Here is a tiny trained network, its code and every weight. The questions are about switching its units off for an input and a class, where a switched-off unit gives its printed mean instead of its output.

import numpy as np


def w(rows, s, z=0):
    codes = np.array(rows[::2]) - 128.0
    scale = np.full(codes.shape[1], s)
    scale[-1] = z or s
    return codes * scale


def f(y):
    return np.maximum(y, 0)


def log_softmax(a):
    a = a - a.max(-1, keepdims=True)
    return a - np.log(np.exp(a).sum(-1, keepdims=True))


def net(x, mask):
    res = np.array(x, float).reshape(1, 6) / 4 @ E
    y = f(res @ A[0][:, :-1].T + A[0][:, -1])
    res = res + np.where(mask, y, B[0][:, -1]) @ B[0][:, :-1]
    return log_softmax(res[-1] @ U[:, :-1].T + U[:, -1])


A, B = {}, {}
E = w([
[79,188,145,56],'x0',
[250,161,103,127],'x1',
[162,90,119,63],'x2',
[66,92,52,184],'x3',
[89,98,91,177],'x4',
[147,142,88,168],'x5',
],0.011)
A[0] = w([
[103,118,121,149,25],'N1',
[112,63,96,148,61],'N2',
[68,249,97,132,202],'N3',
[73,110,173,128,81],'N4',
[101,87,200,61,179],'N5',
[107,221,104,133,208],'N6',
[95,111,143,50,2],'N7',
[176,147,134,189,176],'N8',
[176,76,63,162,147],'N9',
[66,162,184,130,62],'N10',
[138,186,72,176,168],'N11',
[151,108,155,169,4],'N12',
[207,125,77,169,176],'N13',
],0.012,0.0053)
B[0] = w([
[166,188,88,148,142],'N1',
[131,119,91,131,176],'N2',
[100,42,192,93,235],'N3',
[121,86,132,79,182],'N4',
[214,85,116,134,228],'N5',
[51,87,252,137,207],'N6',
[178,158,147,155,171],'N7',
[190,91,195,193,214],'N8',
[152,132,82,181,234],'N9',
[158,136,134,89,190],'N10',
[101,112,213,161,204],'N11',
[133,166,93,149,141],'N12',
[156,115,133,224,255],'N13',
],0.012,0.0096)
U = w([
[127,98,132,133,131],'0',
[55,235,53,123,3],'1',
[157,158,136,189,190],'2',
[65,99,2,158,109],'3',
[15,135,180,148,187],'4',
[44,160,78,154,43],'5',
[105,161,156,75,15],'6',
],0.011,0.0054)

Each question gives the input, the list of numbers given to net, and the class t.
The units are the neurons (one row each of A and B). Each row of codes is followed by its name. A weight is (code - 128) times the scale printed after its matrix; where a second scale follows, it is the last column's (A, B and U).
mask holds one flag per neuron, in row order. A switched-off neuron (its flag False) gives its mean, the last column of its row in B, instead of its output. The means were averaged over made-up inputs and are rounded, as every weight is.
A unit's drop is (log p(t) with every unit on - log p(t) with that unit switched off) / (log p(t) with every unit on - log p(t) with every unit switched off).
The circuit of an input: a set's keep is (log p(t) with only the set's units on - log p(t) with every unit switched off) / (log p(t) with every unit on - log p(t) with every unit switched off). Starting from the 12 units with the biggest drops (on a tie, the unit counted first), units are removed one at a time, each time the one whose removal leaves the highest keep (on an exact tie, the one counted first), for as long as the keep stays at least 0.8.
circuit, biggest first: the units of the circuit, biggest drop first
top k neurons: the k neurons with the biggest drops, biggest first
drop of u: that unit's drop, to one decimal
input [1,-7,-6,-8,-6,-5], class 6: top 2 neurons => [N13 N10]
input [6,-1,-3,5,-7,-7], class 6: circuit, biggest first => [N10 N13]
input [-4,2,-3,8,7,-8], class 3: circuit, biggest first => [N2 N6]
input [0,5,-7,-3,-3,-6], class 4: top 3 neurons => [N6 N9 N5]
input [5,8,-4,-4,-2,6], class 4: circuit, biggest first => [N6 N5]
input [6,-2,-2,-4,-8,-1], class 6: top 2 neurons => [N13 N5]
input [6,2,-6,-6,-7,6], class 4: circuit, biggest first => [N6]
input [-2,-5,-2,0,1,-5], class 0: top 2 neurons => [N5 N6]
input [-2,-8,3,-4,-1,-3], class 0: top 2 neurons => [N5 N4]
input [-3,-3,7,2,2,-4], class 3: drop of N8 => 0.2
input [7,6,-2,-7,-8,0], class 6: drop of N6 => 0.1
input [7,-3,2,-4,-1,-4], class 6: drop of N7 => 0.0
